Below is a small trained network, with its code and all its weights. Each question gives an input and a class and asks what happens when units are switched off, that is, made to give their printed mean instead of their output.

import numpy as np


def w(rows, s, z=0):
    codes = np.array(rows[::2]) - 128.0
    scale = np.full(codes.shape[1], s)
    scale[-1] = z or s
    return codes * scale


def f(y):
    return np.maximum(y, 0)


def log_softmax(a):
    a = a - a.max(-1, keepdims=True)
    return a - np.log(np.exp(a).sum(-1, keepdims=True))


def net(x, mask):
    res = np.array(x, float).reshape(1, 8) / 4 @ E
    y = f(res @ A[0][:, :-1].T + A[0][:, -1])
    res = res + np.where(mask, y, B[0][:, -1]) @ B[0][:, :-1]
    return log_softmax(res[-1] @ U[:, :-1].T + U[:, -1])


A, B = {}, {}
E = w([
[49,158,97,22,59,78,214,71],'x0',
[83,28,165,164,74,106,162,193],'x1',
[131,186,26,159,82,148,66,74],'x2',
[94,156,119,186,130,193,106,110],'x3',
[61,122,228,254,121,129,210,77],'x4',
[105,152,148,52,56,140,208,151],'x5',
[164,115,192,95,49,82,102,204],'x6',
[158,218,73,128,71,108,94,163],'x7',
],0.0081)
A[0] = w([
[221,69,146,77,193,138,60,225,253],'neuron 1',
[43,147,169,183,157,145,83,142,219],'neuron 2',
[168,184,233,197,141,141,51,166,214],'neuron 3',
[151,85,9,112,233,143,101,62,180],'neuron 4',
[62,182,55,161,186,133,81,120,148],'neuron 5',
[136,76,119,42,105,65,156,82,162],'neuron 6',
[38,126,114,41,2,137,179,57,190],'neuron 7',
[213,182,15,97,94,46,63,120,246],'neuron 8',
],0.0074,0.0035)
B[0] = w([
[127,62,107,62,220,173,154,195,240],'neuron 1',
[113,95,191,193,89,104,110,36,189],'neuron 2',
[157,41,191,156,85,216,192,145,218],'neuron 3',
[133,174,108,151,245,172,90,70,215],'neuron 4',
[234,153,93,157,131,236,93,62,191],'neuron 5',
[84,149,172,63,110,100,159,134,187],'neuron 6',
[78,254,164,89,107,66,129,143,231],'neuron 7',
[85,155,76,72,96,231,93,172,252],'neuron 8',
],0.0073,0.012)
U = w([
[142,164,73,115,193,176,80,46,4],'0',
[103,87,165,207,97,162,165,70,197],'1',
[104,1,175,148,233,99,155,111,161],'2',
[149,84,92,42,149,156,126,202,57],'3',
[60,178,145,57,109,60,202,123,186],'4',
],0.009,0.0031)

Each question gives the input, the list of numbers given to net, and the class t.
The units are the neurons (one row each of A and B). Each row of codes is followed by its name. A weight is (code - 128) times the scale printed after its matrix; where a second scale follows, it is the last column's (A, B and U).
mask holds one flag per neuron, in row order. A switched-off neuron (its flag False) gives its mean, the last column of its row in B, instead of its output. The means were averaged over made-up inputs and are rounded, as every weight is.
A unit's drop is (log p(t) with every unit on - log p(t) with that unit switched off) / (log p(t) with every unit on - log p(t) with every unit switched off).
The circuit of an input: a set's keep is (log p(t) with only the set's units on - log p(t) with every unit switched off) / (log p(t) with every unit on - log p(t) with every unit switched off). Starting from all 8 units, units are removed one at a time, each time the one whose removal leaves the highest keep (on an exact tie, the one counted first), for as long as the keep stays at least 0.8.
circuit, biggest first: the units of the circuit, biggest drop first
top k neurons: the k neurons with the biggest drops, biggest first
drop when u is switched off: that unit's drop, to one decimal
input [-5,-6,-2,8,5,-7,-4,0], class 1: circuit, biggest first : [neuron 3]
input [-3,-3,-7,-2,2,-3,1,6], class 2: circuit, biggest first : [neuron 8; neuron 7]
input [4,-4,-5,7,1,-2,0,0], class 1: circuit, biggest first : [neuron 1; neuron 8]
input [-6,-3,1,-6,1,1,8,-5], class 2: top 2 neurons : [neuron 8; neuron 7]
input [-8,0,-6,7,0,2,6,4], class 2: top 2 neurons : [neuron 1; neuron 8]
input [-3,-4,2,-5,4,6,-3,-1], class 4: top 2 neurons : [neuron 5; neuron 3]
input [1,7,-5,-5,-2,2,-3,-2], class 4: top 2 neurons : [neuron 6; neuron 3]
input [6,8,-8,-5,-5,-5,7,0], class 4: top 2 neurons : [neuron 6; neuron 8]
input [5,7,8,-5,-6,4,-2,2], class 4: drop when neuron 7 is switched off : 0.2
input [4,6,1,2,0,-1,3,-6], class 4: drop when neuron 3 is switched off : 0.0
input [5,-3,2,-3,-7,7,6,-7], class 4: drop when neuron 7 is switched off : 0.1
